Here is a tiny trained network, its code and every weight. The questions are about switching its units off for an input and a class, where a switched-off unit gives its printed mean instead of its output.

import numpy as np


def w(rows, s, z=0):
    codes = np.array(rows[::2]) - 128.0
    scale = np.full(codes.shape[1], s)
    scale[-1] = z or s
    return codes * scale


def f(y):
    return y / 2 * (1 + np.tanh(0.7978845608 * (y + 0.044715 * y**3)))


def log_softmax(a):
    a = a - a.max(-1, keepdims=True)
    return a - np.log(np.exp(a).sum(-1, keepdims=True))


def net(x, mask):
    res = np.array(x, float).reshape(1, 8) / 4 @ E
    y = f(res @ A[0][:, :-1].T + A[0][:, -1])
    res = res + np.where(mask, y, B[0][:, -1]) @ B[0][:, :-1]
    return log_softmax(res[-1] @ U[:, :-1].T + U[:, -1])


A, B = {}, {}
E = w([
[225,50,124,169,211,195,128,128,146,123],'x0',
[140,93,64,109,110,117,91,195,199,113],'x1',
[87,113,98,117,79,254,105,89,168,132],'x2',
[75,176,152,49,105,129,138,68,141,93],'x3',
[58,101,177,141,110,80,144,148,153,104],'x4',
[147,40,176,151,68,86,65,146,178,170],'x5',
[180,194,107,94,107,106,153,77,213,160],'x6',
[150,136,76,117,103,51,117,146,55,200],'x7',
],0.011)
A[0] = w([
[114,82,227,115,119,132,117,102,206,137,117],'neuron 0',
[203,115,171,155,124,2,139,161,86,139,69],'neuron 1',
[54,131,168,173,229,162,228,140,109,83,190],'neuron 2',
[110,111,125,64,54,76,97,174,134,156,120],'neuron 3',
[100,80,145,192,112,151,65,144,55,185,76],'neuron 4',
[111,153,189,183,105,114,146,105,35,161,209],'neuron 5',
[90,95,87,130,132,208,116,133,118,103,79],'neuron 6',
[231,102,88,142,207,128,107,82,78,210,121],'neuron 7',
[195,83,131,151,184,179,133,82,90,225,117],'neuron 8',
[110,93,126,141,116,225,189,89,169,149,2],'neuron 9',
],0.0094,0.0042)
B[0] = w([
[181,67,149,42,75,76,124,77,201,120,210],'neuron 0',
[154,180,160,122,228,65,222,195,58,111,248],'neuron 1',
[183,108,189,93,126,132,13,182,171,19,245],'neuron 2',
[36,100,99,190,183,48,163,190,76,86,220],'neuron 3',
[114,93,120,119,90,58,134,55,151,158,218],'neuron 4',
[55,103,121,140,92,99,110,95,51,177,222],'neuron 5',
[213,78,117,160,120,44,123,113,154,136,192],'neuron 6',
[91,113,3,255,139,103,164,190,25,155,249],'neuron 7',
[158,168,46,195,138,154,134,184,106,104,229],'neuron 8',
[239,170,138,150,197,117,140,143,179,109,190],'neuron 9',
],0.0087,0.011)
U = w([
[104,73,28,203,72,128,87,155,92,178,150],'0',
[211,98,130,125,99,199,82,96,212,163,8],'1',
[107,197,105,100,82,49,173,67,105,137,113],'2',
[149,238,86,114,178,250,112,82,77,66,15],'3',
[91,90,181,78,63,76,106,95,123,84,252],'4',
[187,103,118,179,184,97,88,224,111,71,142],'5',
],0.011,0.0024)

Each question gives the input, the list of numbers given to net, and the class t.
The units are the neurons (one row each of A and B). Each row of codes is followed by its name. A weight is (code - 128) times the scale printed after its matrix; where a second scale follows, it is the last column's (A, B and U).
mask holds one flag per neuron, in row order. A switched-off neuron (its flag False) gives its mean, the last column of its row in B, instead of its output. The means were averaged over made-up inputs and are rounded, as every weight is.
A unit's drop is (log p(t) with every unit on - log p(t) with that unit switched off) / (log p(t) with every unit on - log p(t) with every unit switched off).
The circuit of an input: a set's keep is (log p(t) with only the set's units on - log p(t) with every unit switched off) / (log p(t) with every unit on - log p(t) with every unit switched off). Starting from all 10 units, units are removed one at a time, each time the one whose removal leaves the highest keep (on an exact tie, the one counted first), for as long as the keep stays at least 0.8.
circuit, biggest first: the units of the circuit, biggest drop first
unit that matters most: the unit with the biggest drop
k most important neurons: the k neurons with the biggest drops, biggest first
drop of u: that unit's drop, to one decimal
input [7,3,2,-5,-6,-3,0,-1], class 0: circuit, biggest first => [neuron 7]
input [7,-4,5,7,-4,-5,-4,-8], class 5: 2 most important neurons => [neuron 2; neuron 6]
input [-2,-1,8,8,8,-7,4,0], class 4: 4 most important neurons => [neuron 8; neuron 7; neuron 2; neuron 6]
input [-6,-4,-3,6,4,-8,-1,4], class 4: circuit, biggest first => [neuron 2; neuron 7]
input [2,-3,3,7,-3,-5,-7,6], class 0: 2 most important neurons => [neuron 5; neuron 1]
input [2,0,-4,2,-8,5,-1,5], class 0: 3 most important neurons => [neuron 7; neuron 2; neuron 9]
input [5,5,-5,-2,-8,-4,7,-2], class 0: 2 most important neurons => [neuron 7; neuron 2]
input [-7,-4,8,4,3,8,5,5], class 4: 2 most important neurons => [neuron 7; neuron 0]
input [0,3,8,5,2,-5,-2,6], class 3: 4 most important neurons => [neuron 7; neuron 4; neuron 5; neuron 0]
input [4,-8,5,7,-4,-1,-3,5], class 0: 3 most important neurons => [neuron 5; neuron 7; neuron 1]
input [-2,0,4,2,5,-8,-2,5], class 4: 3 most important neurons => [neuron 7; neuron 8; neuron 2]
input [5,-1,-5,-8,-5,6,-8,6], class 0: 2 most important neurons => [neuron 7; neuron 4]
input [-6,4,-4,-2,7,8,1,-6], class 4: 3 most important neurons => [neuron 0; neuron 7; neuron 8]
input [0,7,8,6,6,0,-2,-3], class 1: unit that matters most => neuron 9
input [-8,1,3,0,5,2,5,-1], class 4: 2 most important neurons => [neuron 7; neuron 1]
input [7,5,8,0,-6,4,8,-2], class 5: 2 most important neurons => [neuron 7; neuron 9]
input [3,-8,-1,0,-7,-2,8,6], class 0: drop of neuron 7 => 0.4
input [-6,-5,-8,-4,0,-6,-5,5], class 2: drop of neuron 8 => 0.7
input [2,1,1,5,-5,0,-8,3], class 0: drop of neuron 9 => 0.0
input [8,8,0,4,7,-2,-2,-8], class 1: unit that matters most => neuron 0
